Below are the code and all the weights of a small trained network. Each question names an input and a class and asks about switching units off, where a switched-off unit gives its printed mean instead of its output.

import numpy as np


def w(rows, s, z=0):
    codes = np.array(rows[::2]) - 128.0
    scale = np.full(codes.shape[1], s)
    scale[-1] = z or s
    return codes * scale


def norm(h):
    return h / np.sqrt((h * h).mean(-1, keepdims=True) + 1e-5)


def f(y):
    return np.maximum(y, 0)


def log_softmax(a):
    a = a - a.max(-1, keepdims=True)
    return a - np.log(np.exp(a).sum(-1, keepdims=True))


def net(x, mask):
    res = np.array(x, float).reshape(1, 4) / 4 @ E
    u = 0
    for l in range(4):
        y = f(norm(res) @ A[l][:, :-1].T + A[l][:, -1])
        res = res + np.where(mask[u : u + 7], y, B[l][:, -1]) @ B[l][:, :-1]
        u += 7
    return log_softmax(norm(res)[-1] @ U[:, :-1].T + U[:, -1])


A, B = {}, {}
E = w([
[173,180,91,172,96,136,118,34],'x0',
[123,124,34,112,132,83,104,149],'x1',
[103,119,149,111,80,144,29,129],'x2',
[177,42,81,78,130,254,120,142],'x3',
],0.0061)
A[0] = w([
[161,179,204,143,108,161,153,66,9],'L0N0',
[137,177,64,130,138,141,97,71,244],'L0N1',
[175,137,86,105,100,66,222,129,72],'L0N2',
[149,156,1,187,149,85,97,181,4],'L0N3',
[91,158,130,202,76,148,46,176,12],'L0N4',
[156,33,115,69,49,120,222,120,115],'L0N5',
[126,152,145,143,184,52,156,130,191],'L0N6',
],0.0059,0.0024)
B[0] = w([
[82,99,167,99,89,201,172,127,198],'L0N0',
[56,95,71,199,141,142,80,243,238],'L0N1',
[146,176,86,90,204,103,3,134,199],'L0N2',
[21,69,196,45,112,170,209,3,196],'L0N3',
[202,103,116,82,38,136,69,188,164],'L0N4',
[182,205,132,85,48,124,86,233,199],'L0N5',
[151,170,114,64,55,215,123,242,253],'L0N6',
],0.0045,0.0042)
A[1] = w([
[190,131,107,188,159,146,88,39,59],'L1N0',
[139,189,82,183,82,140,139,36,2],'L1N1',
[83,88,149,119,116,131,146,143,126],'L1N2',
[110,96,129,140,184,114,126,151,89],'L1N3',
[129,149,95,148,96,152,124,177,204],'L1N4',
[163,170,96,143,255,128,235,130,150],'L1N5',
[89,158,149,145,129,66,131,113,92],'L1N6',
],0.0098,0.0015)
B[1] = w([
[80,87,138,170,172,86,155,229,160],'L1N0',
[77,96,144,138,189,128,145,205,212],'L1N1',
[113,137,99,197,214,116,155,61,185],'L1N2',
[57,151,123,112,200,95,127,133,153],'L1N3',
[153,193,163,174,191,120,140,137,253],'L1N4',
[130,59,187,101,29,121,2,126,222],'L1N5',
[166,157,95,69,84,119,199,170,187],'L1N6',
],0.0075,0.0056)
A[2] = w([
[157,165,156,134,108,160,182,167,130],'L2N0',
[90,102,143,104,186,189,93,117,232],'L2N1',
[92,200,149,148,70,87,158,91,116],'L2N2',
[82,91,133,159,117,134,101,183,71],'L2N3',
[146,79,148,139,69,93,6,97,48],'L2N4',
[54,89,78,115,78,176,164,136,86],'L2N5',
[124,101,1,70,111,81,149,93,3],'L2N6',
],0.0061,0.0029)
B[2] = w([
[97,156,112,120,123,108,138,84,206],'L2N0',
[148,143,91,154,77,31,147,111,254],'L2N1',
[160,112,69,108,94,143,150,165,179],'L2N2',
[140,98,138,116,163,101,134,172,201],'L2N3',
[123,117,165,111,100,146,2,143,180],'L2N4',
[107,158,81,144,130,91,195,100,148],'L2N5',
[43,84,101,138,80,140,110,55,144],'L2N6',
],0.0084,0.0048)
A[3] = w([
[251,82,39,159,120,224,128,117,49],'L3N0',
[112,124,73,61,130,102,138,98,208],'L3N1',
[115,100,225,141,100,160,195,43,75],'L3N2',
[195,112,91,93,202,191,104,144,100],'L3N3',
[86,221,129,186,135,138,66,151,252],'L3N4',
[111,112,170,88,255,101,127,160,70],'L3N5',
[20,91,155,139,105,156,155,167,140],'L3N6',
],0.0081,0.0025)
B[3] = w([
[121,176,143,99,105,96,179,168,169],'L3N0',
[98,121,214,164,97,191,139,59,170],'L3N1',
[11,85,106,137,110,144,87,32,157],'L3N2',
[106,176,164,110,125,90,138,105,156],'L3N3',
[174,98,141,95,156,149,143,77,255],'L3N4',
[166,127,54,191,157,170,137,136,189],'L3N5',
[108,104,74,170,138,135,100,151,198],'L3N6',
],0.011,0.0069)
U = w([
[130,111,56,197,214,150,144,195,206],'0',
[121,222,151,35,64,129,196,153,141],'1',
[161,56,162,64,106,152,8,139,164],'2',
[2,79,101,147,95,173,111,62,127],'3',
[167,151,150,132,198,169,129,14,4],'4',
],0.014,0.0027)

Each question gives the input, the list of numbers given to net, and the class t.
The units are the neurons (one row each of A and B). Each row of codes is followed by its name. A weight is (code - 128) times the scale printed after its matrix; where a second scale follows, it is the last column's (A, B and U).
mask holds one flag per neuron, layer by layer. A switched-off neuron (its flag False) gives its mean, the last column of its row in B, instead of its output. The means were averaged over made-up inputs and are rounded, as every weight is.
A unit's drop is (log p(t) with every unit on - log p(t) with that unit switched off) / (log p(t) with every unit on - log p(t) with every unit switched off).
The circuit of an input: a set's keep is (log p(t) with only the set's units on - log p(t) with every unit switched off) / (log p(t) with every unit on - log p(t) with every unit switched off). Starting from the 12 units with the biggest drops (on a tie, the unit counted first), units are removed one at a time, each time the one whose removal leaves the highest keep (on an exact tie, the one counted first), for as long as the keep stays at least 0.8.
circuit, biggest first: the units of the circuit, biggest drop first
unit that matters most: the unit with the biggest drop
k most important neurons: the k neurons with the biggest drops, biggest first
k most important neurons of layer l: the k neurons of layer l with the biggest drops, biggest first
input [-7,-8,6,5], class 3: 2 most important neurons of layer 0 -> (L0N1 L0N2)
input [7,1,3,5], class 0: unit that matters most -> L1N0
input [-6,8,-2,-7], class 3: circuit, biggest first -> (L0N3 L3N1)
input [-4,-5,2,-2], class 3: circuit, biggest first -> (L0N1 L0N2 L3N2 L0N5)
input [4,7,6,3], class 3: 3 most important neurons -> (L0N3 L1N5 L0N5)
input [-3,2,1,3], class 4: 2 most important neurons -> (L1N5 L1N1)
input [7,8,-1,8], class 1: 2 most important neurons -> (L3N0 L0N5)
input [8,-7,-4,-2], class 0: 2 most important neurons of layer 1 -> (L1N1 L1N0)
input [3,3,0,3], class 4: 2 most important neurons -> (L0N1 L1N4)
input [2,2,2,-2], class 4: 2 most important neurons -> (L1N5 L3N4)
input [8,-7,6,-3], class 0: 2 most important neurons -> (L1N1 L1N0)
input [-7,-8,-8,2], class 2: 3 most important neurons of layer 0 -> (L0N1 L0N3 L0N0)
input [-4,-6,-4,5], class 3: 2 most important neurons of layer 2 -> (L2N2 L2N0)
input [1,1,-2,3], class 4: unit that matters most -> L1N4
input [0,7,-7,-7], class 1: 2 most important neurons of layer 3 -> (L3N2 L3N6)
input [6,4,4,4], class 0: 2 most important neurons -> (L1N5 L0N6)
input [7,8,-8,-1], class 2: 2 most important neurons -> (L1N5 L2N4)
input [-5,6,-3,5], class 3: 3 most important neurons of layer 0 -> (L0N1 L0N6 L0N3)
input [-3,0,-2,-3], class 4: 3 most important neurons -> (L0N6 L3N4 L1N1)
input [2,-4,2,2], class 3: 2 most important neurons -> (L0N0 L3N2)
input [1,7,3,8], class 1: unit that matters most -> L3N0
input [-2,-4,-1,4], class 1: 3 most important neurons -> (L0N3 L0N5 L1N1)
input [7,-5,-4,6], class 0: 2 most important neurons -> (L1N0 L0N6)
input [8,-4,8,0], class 0: 4 most important neurons -> (L1N0 L1N1 L1N5 L0N6)
input [1,3,4,-3], class 2: 2 most important neurons of layer 0 -> (L0N4 L0N0)
